(in the rows, 128 means zero)
Each name stands for a flat space through zero: a line, a plane or more. A row that begins with a name and a colon came from that space; any other row is followed by the name of the space it lies nearest, among the names in its block.
pr-rq: [126  96 156 148 137 127 150 125 139 170 149 105 190 165 119 179  36  77
 131 149 161  99  47 169  93]
qq-rn: [155 114 152 110 141 142 110 114 136 134 128 112 108 130 114 136 106  97
 112 141 102 122 134 155 128]
qq-rn: [ 73 134 150 167 192  86 145 163 120 142  94  96 231 179 140 141 101 102
 138 142  96  84  69 113 113]
rh-nb: [100 169 140 117 128 150 130  89 148 148  97 118 206 162 185 138  71 148
 142 135 142 135  69 157 167]
dn-cz: [122 137 130 160 122  96 127 130  94 110 128 111 143 131 165 143 121 145
 137 113 137 130 131  80 126]
pr-rq: [ 82  97  96 163  78 110 170 151 150  79 181 144  89  92 101 134 185 151
 118 138 130 123 208 121 100]
rh-nb: [136 128 127 165  76  80 153 134  98 148 131 151 106 134 102 130 170 155
 194 103 156 141 159 151 111]
rh-nb: [212 137 106  62 153 182  92 135 115 137 129 151  67 120 125 125 125 103
  97 104 135 116  88  75 123]
dn-cz: [ 98 134 163 153 113  60 124 151  98 124  93 107 157 119 158 176 134 131
 155 112 116 122 144 102 110]
dn-cz: [ 81 134 156 142 125  81 131 167 135 115  89 102 160 120 157 192 125 112
 124 132  84 110 139 114 120]
qq-rn: [111 123  88 143 140 121 139 140 100  84 166 148 115 113 125  81 188 164
 123 111 151 110 155  44  97]
rh-nb: [115 163 106 113  82 132 147 106 151 163 120 163 166 147 139 137 111 137
 174 112 147 121  91 174 158]
rh-nb: [110 146 170  88 159 133  73  94 129 115  90  88 177 106 196 144  69 113
  93 132 106 133 109 104 156]
dn-cz: [212  72 141  88 149 182  88  86 105 129 186 131  42  92  77  75 122 113
  92 132 184 151 143 125  86]
qq-rn: [107 122 159 105 137 118 118 127 140 160  94 139 140 114  93 102 156 127
 151 134 128 144 140 186 123]
qq-rn: [123 129  90 178  63 112 185 161 152 119 157 140 104 149 122 190 130 126
 142 131 112 115 145 148 135]
rh-nb: [168 117 144 118 179 125 103 163  75 124 105 128  81 115 110  98 186 144
 121 111 144 141 135  61  85]
qq-rn: [192 133 158 180 172 124 138 145 104 140 106  75 107 217 121 158  96  98
 131 150  55 116 114 150 142]
qq-rn: [154 133 129 161 112 103 124 127 134 120 122 106  82 143 110 134 129 102
 131 140  42 140 192 179 184]
pr-rq: [146 121 110 147 144 146 167 148 120 132 149 143 112 175  93 113 162 142
 144 132 139 100 111 120  89]
pr-rq: [135 172  56 149 100 175 169 142 164 103 134 153  89 159 143 116 161 173
 117 135 102 153 143 132 195]
qq-rn: [142 146 125  88 125 135 112 156 114 144  96 148 129 105 157 161 130 132
 127  98 167 131  81  74 110]
dn-cz: [ 80 127 129 106 129 133 109 108 147 148 114 143 177  80 136  87 116 142
 123 131 179 173 111 154 151]
rh-nb: [147 144 128 121 132 186 155 132 134 105 123 126  96 164 152 143 153 182
 113 140 144 134 120 104 107]
dn-cz: [170  96 127 178  78 122 149 119 106  87 196  97  72 133 148 194  88 124
 108 131 144 121 159  95  98]
rh-nb: [141 115 157 106 138 101  83 152 108 170  88 121 146  76 140 160  84  89
 117 110 167 165  83 116 127]
rh-nb: [119 131 141  77  94 150 120 152 159 132  98 141 110  80 153 193 126 129
 104 124 152 146 118 125 115]
qq-rn: [115 131 132 142 161  80 141 189 102 134 103 129 153 153 115 154 160 103
 148 112  95  71 106  78  85]
dn-cz: [164 128 150 137 110 100 105 128  92 131 103 128  64 104 112 109 177 152
 152 111 126 178 191 138 137]
pr-rq: [123 146  89 165 136 117 154 180 125 111 119 133 117 145 133 135 160 139
 121 124 100 127 131  88 145]
dn-cz: [128  97 148  89 161 156  69 110 124  98 137 103 115  48 156 109  98 122
  52 138 166 173 137  79 124]
pr-rq: [107 127  97 137 153 138 121 102 108 108 160 139 156 112 138  52 138 163
 120 121 177 143 120  80 132]
pr-rq: [148 134 140 158  85 122 130 107 114 119 128 112  95 126 154 146 120 163
 139 127 145 177 163 143 150]
rh-nb: [108 104 156  96 140 140 123 145 154 113 114 127  94  97  96 127 175 126
 104 149 105 127 176 149  96]
pr-rq: [149  99 149  92 123 139 118 117 111 106 149 146  58  99  86 100 202 150
 133 121 143 114 191 113  62]
pr-rq: [ 75 145 101 109 152 104 112 139 140 111 115 148 160 101 121  78 171 121
 126 119  83 105 152 106 154]
qq-rn: [121 140 141 141 131 117 128  90 109 138 131 121 171 157 142 106 108 143
 161 123 143 120 110 138 131]
pr-rq: [101 108 131 142  90  98 120 147 126 132 129 126 139  62 152 166 101 127
 113 119 187 175 126 112 124]
pr-rq: [138 132 124 161 169 110 133 138  80 130 127 124 147 159 124  87 149 148
 149 116 147 123 107  82 109]
qq-rn: [ 89 120 163  71 106 149 110 103 185 175  96 138 172  85 127 147  82 109
 124 145 161 160  97 220 143]
dn-cz: [113 128 104  68  79 179 129 112 174 115 151 163 109  77 147 152 125 144
 100 125 174 134 125 125 121]
pr-rq: [128 103 167 107 122 122  97  98 124 130 136 108 137  92 139 145  85 108
 113 131 152 136 130 136 111]
dn-cz: [110 162 121 102 208 151  75 111 124 126  82 114 180 114 166  47 115 138
  91 132 115 168  96  96 196]
rh-nb: [112 146 157 113 118 124 121 140 122 150  76 126 157 113 169 164 118 155
 139 118 173 163  93 121 122]
dn-cz: [194 134  55 125  71 208 191 116 166 112 206 171  41 186  95 145 142 139
 128 133 124  87 130 149 125]
qq-rn: [156 122 136 128 171 137 104 113  99 108 134 114  99 133 116  74 152 137
 115 130 111 132 156 100 126]
dn-cz: [180  81 153 157 140 117 129 115 102 161 156 122  85 145  51  89 133 106
 152 139 141 142 149 188 101]
rh-nb: [111 147  78 124  76 116 152 109 157 144 157 173 145 137 106 116 131 114
 169 112 113  93 130 171 160]
[109 116 156 119 140 106 117 144 119 130 103 129 121 104 107 114 172 136
 137 127 125 137 159 132 103]
rh-nb
[172 134  81 136  80  98 137 145  89  87 179 151  65 125 135 167 159 118
 142  81 108  66 162  35 100]
qq-rn
[134  95 142 144  86  53  94 176  91 129 122 119  98  37 141 195 113  91
 115  95 160 163 153  77 109]
rh-nb
[130 145 109 101  94 127 127 109 102 127 151 156 154 117 170 151 112 146
 151  86 196  96  82  59  94]
qq-rn
[ 94  82 126 162 116 109 173 146 148  98 185 122 121 138  83 150 146 106
 123 153 103  71 168 140  70]
pr-rq
[170 164 152 107 146  91  95 195  92 145  34 128  79 123 137 165 184 120
 144  95  70 142 141  90 140]
pr-rq
[167 123 159 105 139 147 119  82  99 147 144 122 142 163 132 127  95 128
 153 119 165  96  86 124  85]
qq-rn
[187 126  96 120  31 151 141 116 149 119 165 158  18 103 114 168 141 136
 131 116 132 156 188 165 151]
qq-rn
[108 166 168  85 139 177 113  97 149 113  79 100 165 141 209 164  95 169
 105 143 133 143  98 119 140]
rh-nb
[190 126 153  92 141 135 107 127  93 145 119 132  92 143 118 145 134 113
 143 105 134  99 108 101  85]
qq-rn
[110 142 174 160 129 118 160 133 102 152  77 123 148 169 132 120 176 207
 185 133 178 169 125 157  95]
rh-nb
[143 131 113  99 141 176 106  86 140 128 149 131 136 117 145  94  88 129
  99 133 158 146  99 126 154]
dn-cz
[136 136 141  49 157 150  85 110 109 135 113 151 142  97 142 103 140 131
 125  99 167 104  92  72  91]
dn-cz
[148  95 180  77  79 159 115  57 152 132 158 128  84 104 103 140 115 128
 136 143 151 128 175 207  92]
pr-rq
[123 123 115  94  92 159 124 117 157 128 145 144 122  89 147 157 100 127
 104 126 169 141 112 129 129]
qq-rn
[117 138 105 135 135 130 124 124 125  90 138 128 111 118 137  95 160 148
 113 127 102 130 169  95 148]
pr-rq
[ 76 146 130 101 122 106  99 108 149 117 113 121 187  93 171 140  92 105
 116 122 101 114 126 121 164]
rh-nb
[118 162 148  86  52 118 127  97 142 148  95 157 126 116 150 165 145 157
 184 103 139 131 147 175 136]
rh-nb

Each name stands for a flat space through zero: a line, a plane or more. A row that begins with a name and a colon came from that space; any other row is followed by the name of the space it lies nearest, among the names in its block.
fm_gq: [117 130 121 128 130 138 129 146 126 114 133 115 110 142 161 148 188 119
 113 162 129 153 150 134 134]
fm_gq: [ 85 175 139 175 160 107 115 119 102  92 150 138  78 115 157 136 165 114
 106 182  87 158  83 146  99]
qn_tq: [124 179 116 116 124 140 117 102 120 146 128 183  82  97 148 117 120 114
 106 146 107 151  28 123  99]
dp_lm: [118  68 134  98 160 113 118 127 190  64 159 133 151 163 214 148 153 124
  98 182  63 151 194  51 145]
tm_hh: [119 125 119 134  96 115 167 111 176 133 171 131  94 144 126 137  94 134
 122 118 113 122 160 136 164]
qn_tq: [140 131 146  95 135 162 148 125 159 129 139 160 168 130 118 125  76 109
 118 132 116 146 121 128 114]
tm_hh: [131 140 104  92 102 182 161 151 136 176  91 140  97 156 146 132 177 136
 115 144 189 127 132 157 165]
qn_tq: [ 90 158 145  76 175 155 212 151 148  99 130 231 173 127 113 142 142  52
 144 130  93 157 132 153 160]
fm_gq: [152 143 138 116 167 129  93 128  74 156  78 178 158  96  82  80  82 132
 162  81 124  93  34 110  79]
qn_tq: [163 131 150 163 108 133  78 101 115 162 122  79 131 116 105  99  49 188
 108 137 171 108  67 147  73]
qj_tp: [133 124 158 153 152 166 121 161  82 161  52  80 161 156  96 104 145 182
 133 150 233  85 127 193 123]
qj_tp: [121 111 157 115 130 161 126  90 148 139  43 100 192 122 147 114 109 174
  93 181 229 102 118 143 152]
tm_hh: [109 100 141 162 150 105 166 171 124 122 133 105 122 181 101 127 151 159
 157 118 148  83 198 173 170]
qn_tq: [128  96 135 119 137 101 113 132 120 105 108 114 168 116 153 137 172 146
 128 151 161 126 125 123 143]
qn_tq: [133  95 132 172  89  76 108  88 147 127 143  61 124 119 123 127  88 185
 122 123 160  95 147 130 146]
qj_tp: [133 138 116 107  99 124 112  81 156 122 142 142 123  89 160 137 106 112
 100 141 108 159  90  91 119]
qj_tp: [130 118 136 134 127 109 149 123 147 126 152 138 137 133  98 122  80 131
 145  98 109 109 144 131 138]
fm_gq: [129 146 120 152 122 125 127 142 104 153 133 124  83 139 111 118 133 144
 137 117 135 113 109 154 120]
dp_lm: [154 125 126 162 130 111  70 133  62 133 109  77 152  97  72 113 111 122
 167  64 122 111 133 109  80]
dp_lm: [109 145 141 108 110 135 188 131 154 106 154 145 166 110 120 165 148  90
 121 148 153 171 143 183 161]
dp_lm: [137 114 127 131 114 110 128 140 119 115 144 104 153 116 113 145 145 118
 143 111 136 139 154 137 132]
fm_gq: [135 116 145 135 135 123 138 123 135 137 123 128 153 135  92 109  72 146
 143 103 136  96 134 136 130]
dp_lm: [100 134 129 190 139 148 104 119 127 119 119  55  72 171 149 125 136 144
 102 159 111 116 203 115 120]
tm_hh: [107  87 162 110 146 103 172 143 153  68 134 120 229 122 128 164 162 110
 137 153 159 146 191 158 176]
fm_gq: [162 112 115  89  99 178 150 138 152 179 106 130 144 153  97 113  82 135
 138  84 159 104 162 123 145]
tm_hh: [148 115 118 126 143 104 104 160  65 153  84 136 139 116  97 106 164 151
 174  83 163  88  87 133 123]
dp_lm: [132 100 123 156  70  68  87  89 126 100 140  41 146  76 163 165 175 160
 105 162 189 152 127 136 143]
tm_hh: [ 96 105 156 163 113  47 135 112 116  71 129  75 184  78 150 172 207 160
 119 190 218 144 115 197 172]
fm_gq: [130  98 113 119 118  67 160 188 128 100 200 144 110 144 149 169 223 129
 151 134 120 152 141 164 164]
dp_lm: [113 148 131 172  78  98 150 121 112 127 146  72 121  98 102 160 161 139
 127 139 198 143 131 211 153]
dp_lm: [167  92 105  86 110 159 118 150 147 148 130 120 138 155 134 128 123 122
 135  95 115 128 179  81 129]
qj_tp: [121 116 115 116 126 128 107 114 118 121  80 111 142 112 156 132 172 126
 124 136 152 125 140  97 146]
qj_tp: [118 115 122  92 125 109 116  77 164 104 115 161 147  93 183 132 125 122
 102 155 113 141  94  72 145]
qj_tp: [142 132  91 126 116 109  98 131 129 124 181 144  61 130 154 133 137 104
 131 103  40 150 125  69 102]
fm_gq: [111 114 148 128 147  69 120 100 129  70 139 142 186  77 140 143 134 113
 132 142 113 145 102 114 132]
qn_tq: [126 124 120 142 120 131 152 145 126 144 130 113 113 152  94 125 122 129
 151  91 132 103 179 144 150]
fm_gq: [145 114 108 140 115 100  99 143 103 138 137 110  97 129 133 126 157 149
 142 110 127 117 118 117 121]
fm_gq: [118 166 129 204 104 114  85  69  84 162  81  66  88  91  85  96  72 167
 127 105 168  82  89 143 104]
qj_tp: [142 171 145 113 126 162 128 124 135 143 156 167 121 114 134 125  93 121
  96 168 124 171  38 160  77]
qn_tq: [116 158 121 135 140 133 136 143 106 146 121 159  81 136 134 119 158 134
 127 142 132 124  81 154 125]
tm_hh: [164  96  59  95  61  76 128 142 135 168 163 148  57 127 145 137 173 148
 157  65 124 110 116  95 173]
dp_lm: [146 147 104 113 147 245 126 150 144 205  85 141  50 220 120  75  64 131
 118  97  85  85 182  77 103]
tm_hh: [124 171 124 152 159 137 123 158  66 165 103 162  79 136  89  96 136 134
 156 102 125  99  67 159  98]
qn_tq: [103 136 151  90 154 127 154 100 170  68 152 183 190  95 155 152 113  67
 109 161  76 181 123 104 130]
tm_hh: [168 109 106  81  95 199 123 113 159 195  71 121 134 153 120  98  68 147
 121  91 164  92 156  84 139]
dp_lm: [163  55 133 153 117  76 109 153 153 108 200  71 139 168 115 134  93 168
 148  97  94 106 206 106 125]
dp_lm: [138 123 116  90 147 193 119 132 152 143 101 146 122 165 153 112 108 107
 112 127  88 129 166  65 116]
qj_tp: [134 121 151 178 119 107 143 137 127 143 156  90 121 150  78 117  77 174
 140 115 157  94 140 187 126]
tm_hh: [154  97  98 119  96 122 101 122 146 144 140 102  97 143 153 127 126 148
 123 110 116 118 155  80 134]
qj_tp: [ 92 113 130 145 128  93 157 133 140  88 142 108 130 134 147 159 186 123
 129 151 137 135 183 148 177]
qn_tq: [120 138  96 135 116 103 103 120  95 130 108 124  89 103 146 132 185 120
 138 114 125 127 111 104 136]
qj_tp: [113 126 136 147 139  75 147 140 126 102 175 148 117 125 123 139 141 131
 143 129 103 130 113 153 137]
tm_hh: [128  88 145 111 122 157 137 117 180 105 120  83 183 152 154 145 115 131
 100 161 147 138 215 109 152]
fm_gq: [163 101 115 123 131 144  90 144 117 158 111 109 115 157 124 102 107 156
 139  98 120  96 142  87 106]
qn_tq: [113 152 124 130 123 115 133 102 126 122 128 150 121  96 123 129 119 108
 129 119 114 135 100 125 130]
[170 117 111 113 107 128  82 101 127 185 101 141  97 122 136  85  73 187
 121 109 148  86  45  92 104]
dp_lm
[119 160 128 113 157 153 143 175  72 146  83 165 128 127 119 125 206 116
 144 140 172 132  79 179 127]
tm_hh
[117 116 125 123 104  72 138 114 127  95 143 123 162  79 136 161 173 117
 136 131 153 149 118 143 161]
fm_gq
[163 111  66  94  55  53  69 108  74 132 112 114 133  27 154 159 232 116
 154  83 170 154  58  87 143]
fm_gq
[108 115 173 159 169 139 169 170 163 109 174 122 117 207 140 129 118 169
 104 197 127 122 163 191 131]
qn_tq
[ 88 168 148 144 152 180 153 109 150 115 115 131 117 146 137 128 106  99
  95 170 107 146 159 138 124]
dp_lm
[120 143 114 162 110 121 115 105 134 124 157  99  82 127 125 131 103 116
 122 112  83 134 158 107 116]
qn_tq
[131 139 123 172 134 106 116 157  70 143 124 102 105 130  75 117 142 136
 169  81 133  99 132 156 114]
dp_lm
[128 127 152  99 154 137 136 136 136 118 120 168 163 126 152 127 137 137
 110 176 148 143  73 147 120]
qn_tq
[155  77 117  85 125  99 122 166 115 116 123 133 182 119 137 145 191 129
 157 109 154 131 138 116 150]
fm_gq
[128 111 111 169 102  68  75  92 159 110 195  97  30 139 215 134 137 187
  77 191  85 138  89  90 111]
qj_tp
[ 87 175 167 137 158 191 172 120 157 108 128 139 140 147 133 138 105  95
  87 194 123 165 147 173 119]
tm_hh
[130  99 155 143 170 130 118 179  79 110  88  85 196 145  98 128 174 136
 159 125 171 110 177 155 124]
qn_tq
[127 118 128 150 134  87 142 137 117 133 144 137 118 133  88 115 105 144
 164  83 117  89 131 141 141]
tm_hh
[155 133 122 137 143  71 142 175  70 178 141 195  97 127  54  88 111 169
 199  49 137  64  29 177 121]
dp_lm
[140  73 119 104 201 160 105 177 117 149  59 147 122 213 142  77 137 159
 158  97  96  50 191  49 135]
qj_tp
[121 131 140 122 174 104 141 161 110  91 162 177 154 124 104 132 135  83
 163 102  60 142 128 122 111]
tm_hh
[119 129 202 148 233 185 141 230 103 112 132 137 149 225 146 115 171 172
 102 244 154 138 110 222  74]
qn_tq
[121 126 108 127 125 101  81 114  94 113  95 114 115  93 180 138 209 134
 117 157 146 142  88 100 127]
qj_tp
[103 112 147 127 151 115 147 125 154  70 151 125 174 127 137 153 134  91
 127 142  89 153 191 113 143]
qn_tq

Rows lie near named flat spaces through zero. A row that begins with a name and a colon came from that space; any other row is followed by the name of its block's space that it lies nearest.
pp-rd: [116 138 137 125 172 108 175 113  99 142 151 121 121 117 134 156 129 144
 100  95 132  94 155 127 154]
fg-pz: [150 134 132  63 117  93 139  72 135 101 164  94 138 115 152  73 193 205
 100 130 104 139  85 122 164]
ft-hc: [138 132 115  75  85 112  66 165 122  87 134 114 127  85 178 115 142 124
 136 107 190 170 182 147  45]
pp-rd: [107 173 123  78 121  88 117 114 102 122 145 115 120  82 131 124 155 162
 143 136 138 137 159 135 149]
sm-gs: [106 144 116  73  82 140 153 169  96 147 163 140 116 151 148 110 182  90
  93 132 102 115 144 156 137]
pp-rd: [114 145 116  91 165  97  98 145  52 117 112 126 139 134 190 153 132  95
 152 114 123  92 147  93 123]
sm-gs: [133 153 123  96  96 114 125 119 133 130 149 117 125  99 137 122 156 156
 132 134 134 138 150 164 135]
ft-hc: [100 136 115 158 148  47  93  94 154  77 155 100  73 101 143 168 198 203
 192 142 195 100 175 163 163]
fg-pz: [215 155 125 148 155 152 116 100 141 112 114 115 154  81 116 130 138 131
  82 147 144 172  91 145 141]
gz-nf: [125 135 148 140 152 139 152 135 108 154 112 133 163 139 121 161  84 131
 114 116 120  92 146 127 105]
gz-nf: [161 109 116  94 123 105  90  72 137 114 111 108 139 110 179  86 110 152
 183 114  93 161  75  85 148]
fg-pz: [ 98 165 143 129 195 113 165 115  71 157 118 134 136 103  99 162  82 126
 119 112 117 104 149  89 161]
ft-hc: [138 115  89 104 154 113  58 139  83  85 104 133  98 118 184 100 139  47
 167 122 128 173  90  56 143]
gz-nf: [121  72 132 214 116 138 111 142 218  96 132 129  81 115  86 138 101 141
 143 110 215 167 161 153  73]
pp-rd: [ 80 140 118  67 100  97 113 167  84 114 151 127 117 149 169 123 180 119
 136 128 132  98 168 133 109]
ft-hc: [ 17  68 130 194 100 122 177 135 188 174 153 159  38 161  70 135  75 121
 203  98 126 112 171 125 160]
gz-nf: [168 146 104 148 139 129 152 155 114 130 175 123  89 101 179 193 194  90
  83  98 185 103 198 219 139]
sm-gs: [101  45 149 157 123 150 194 125 173 141 153 135 115 209 118  98 115 138
  94  89  95  94  92 106 122]
fg-pz: [132 110 138 135  92 135  69 149 173  68 106 121 155 165  98  88 165 161
 122 188 152 149  88 122  67]
gz-nf: [ 39 116 152 163 103 166 152 197 134 161 110 170 126 183  39 132  72  91
 126 150 124 110 155 112  82]
sm-gs: [ 98 105 142 154  97 137 190 137 151 173 155 137 131 208 133 160 153 152
 127 132  89  35 145 188 143]
gz-nf: [153  89 153 151 132 139 122 109 165 109 103 116 180 184 127 114 116 176
 118 143 109 100  74 112  91]
pp-rd: [126 116 126 114 137 132 105 160  90 120 105 134 155 169 172 138 121  92
 133 124 115  95 124 104  91]
sm-gs: [ 86 108 129 153 134 125 107 154 144  96 124 138  94 132  84 112 124 113
 132 136 166 156 131  94 107]
ft-hc: [154 138 132 136 156 121 153  92 121 137 132 118 145 143 139 142 153 153
 115 139  96  92  97 136 176]
fg-pz: [140 129  94 120 134 120 124 107 107 145 134 135  89 121 172 126 146  78
 170 121  89 135 105 119 204]
sm-gs: [159 149 122 142 159 115 123  82 110 158 101 123 152 119 159 166 100 139
 181 134  87  96 112 129 178]
fg-pz: [ 90 102 107 153 114 123 115 144 126 149 119 149  92 171 156 147 120  80
 204 128 102  96 134 124 154]
sm-gs: [ 45  98 116 136 117 130 146 166 116 137 141 160  71 191 103 105 147  69
 147 138  97 110 115  88 164]
pp-rd: [ 99 114 135 114 145  87 126 108 124 103 140 112 122 143 143 121 150 174
 142 120 131 101 126 104 133]
sm-gs: [146 106 153 187 146 132 133 122 172 116 116 116 153 141 111 166 104 178
 119 124 168  98 146 156  80]
pp-rd: [160 191 135  77 130 103  89 123  96  94 120 102 181  90 139 135 173 180
 104 166 153 127 141 151 101]
pp-rd: [189 152 126 141 108 146  79 127 162  91 108 116 159 106 108 119 162 150
 109 182 158 167 101 163 101]
fg-pz: [129  68 119 124 132 119 142 123 136 111 152 121 103 173 185 109 154 116
 122  87 116 107 105 109 132]
ft-hc: [169 152 120 153 139 151 115 129 123 134 105 135 147 130 122 148 136 103
 124 164 116 127 103 146 147]
gz-nf: [137 113 113 152 126 114 129 136 140 120 152 122  97 135 172 165 167 123
 139 110 159  96 165 177 131]
pp-rd: [109  84 112 148 110 134  98 135 150 123 109 143 100 158 137 105 106  90
 185 128 111 145  99  94 130]
fg-pz: [143 170 146 133 157 102 141  67 130 138 119 109 164 108 101 146 131 209
 139 161 106 102 110 137 175]
fg-pz: [ 74 162 112  70 101 128  99 175  80 124 126 150 103 101 103  89 129  69
 134 144 130 181 145  88 122]
pp-rd: [121 131 135 119  82 165 153 149 142 168 131 144 137 131 102 114  99 111
 114 128 106 143 137 151 111]
gz-nf: [188 157 131 109 157 122 135  98 114 107 138 104 159 107 143 127 176 160
  71 139 130 128 100 142 147]
sm-gs: [ 41  48 141 221 157 123 133 156 177  98 121 150  70 200  65 129 104 117
 155 125 161 106 122  74 110]
ft-hc: [ 43  82 148 155 125 143 208 146 138 197 147 156  87 143  93 142  26 104
 144  51 117 109 187 108 117]
ft-hc: [ 95  79 110  97  97 123 118 133 133 123 139 137  89 155 160  73 127  92
 162 102  98 152 101  81 137]
fg-pz: [228 133 126 113 130 154 175  95 147 142 168 103 136  60 166 129 138 140
  45  70 150 168 138 189 131]
sm-gs: [156 188 132 138 121 135 118 135 112 153 108 127 173 116 127 187 134 144
 137 171 129  89 161 194 124]
gz-nf: [171 118 110 142 120 146 126 138 145 124 145 126 103  97 155 138 138  94
 108 100 163 160 148 165 119]
ft-hc: [101 115 147  92  88 129 135 140 150 116 144 122 137 132 103  85 128 166
 102 123 138 149 135 123  81]
gz-nf: [ 96  98 127 137 108 137 131 152 123 160 115 146 128 173 154 144  87  96
 175 109 100  91 145 124 108]
ft-hc: [113 159 151 181 180  99 151  90 145 115 131 116 131 123  59 165 155 206
 116 172 149  91 127 141 173]
[ 92 151 157 169 159 120 174 162 115 123 147 129 147 189  87 191 189 167
  67 167 153  26 167 179 118]
gz-nf
[217 167 124 104 146 185 149 135  99 151 124 130 157  48 127 122  90  69
  37  95 138 204 126 139 114]
gz-nf
[198  91 147 149 134 149 133 114 161  99 121 106 191 200 161 126 172 172
  73 147 111  78  64 152  94]
gz-nf
[155 147 133 129 126 117 110  92 152 122 119 112 144  81 115 127 112 176
 145 136 143 156 128 140 128]
sm-gs
[114 158 120 208 161 113  87 126 152  99 104 135  98 111  61 169 151 135
 167 195 176 134 132 141 162]
ft-hc
[125 122 140 138 106 159 140 161 145 112 134 137 144 186  88 106 180 125
  68 175 120 114  93 142 111]
gz-nf
[118 208 112 138 142 131  65 186  70 118  86 149 139  99 100 181 140  71
 149 195 166 130 171 145 114]
sm-gs
[110 133 154 135 153 121 145 121 114 137 110 125 171 163 113 147 108 165
 124 140 107  75 122 113 116]
gz-nf
[130 182 151  99 164 135 161 127  74 146 119 128 181 127  95 138 128 144
  68 152  99 101 118 114 139]
gz-nf
[122 117 129 132  95 129 129 132 152 138 136 127 126 140 137 134 130 143
 148 127 129 115 146 160 114]
fg-pz
[ 86 116 122  98 134  84 118 146  99  94 153 118 107 161 171 130 187 138
 134 120 143  84 150 118 122]
pp-rd
[137 132 135 126 159 107 145 112  95 149 123 118 159 148 183 179 117 148
 145 105 108  54 149 141 132]
gz-nf
[125 123 146 115 128 151 155 166 121 128 143 130 136 107 113 127 100 116
  60  85 171 147 173 134  60]
fg-pz
[156 175 115  67 106 143 134 137  79 155 133 132 153 112 158 120 151  95
 104 139  88 133 124 147 149]
sm-gs
[163 177 122  48 144 154 146 118  36 195  99 139 181  83 172 121  48  66
 121  91  50 149 116  84 148]
gz-nf
[111  91 147 157 206  95 180  94 117 119 146 113 120 159 143 155 125 167
 105  81 129  65 125  94 152]
pp-rd
[149  54 128 167  80 131 146 117 203 137 154 116 119 189 190 146 145 164
 158  96 127  73 139 197 102]
fg-pz
[116 125 124 122 112 108 141 108 139 142 147 122 113 133 146 134 146 155
 156 123 114 105 139 151 156]
sm-gs
[ 40  64 134  77  91 104 136 136 145 108 158 131  80 151 119  44 113 138
 144  83 121 163 122  52 104]
ft-hc
[115 106 148 156 144 148 221 140 139 157 176 133 110 158 108 151 141 133
  49  88 134  83 156 165 135]
pp-rd
[136 146 154 101  99 132 127 122 156  99 134 111 171 134  79  87 168 201
  74 175 133 142 100 140  97]
ft-hc
[169 132 108 174 135 195 147 169 116 174 114 162 112 118 125 162  90  14
 103 114 125 150 137 155 137]
pp-rd
[140 139  96 132 124 137  96 134 113 131 113 143 100 118 142 123 138  64
 165 148 111 157 105 118 171]
fg-pz
[165 131 137 124 110 153 179 116 131 179 141 126 161 145 158 153 119 138
 106 109  89  85 135 183 136]
ft-hc
[151 110 161 156 104 153 163 138 180 130 143 116 167 152 107 146 130 187
  71 125 157  97 151 192  63]
sm-gs
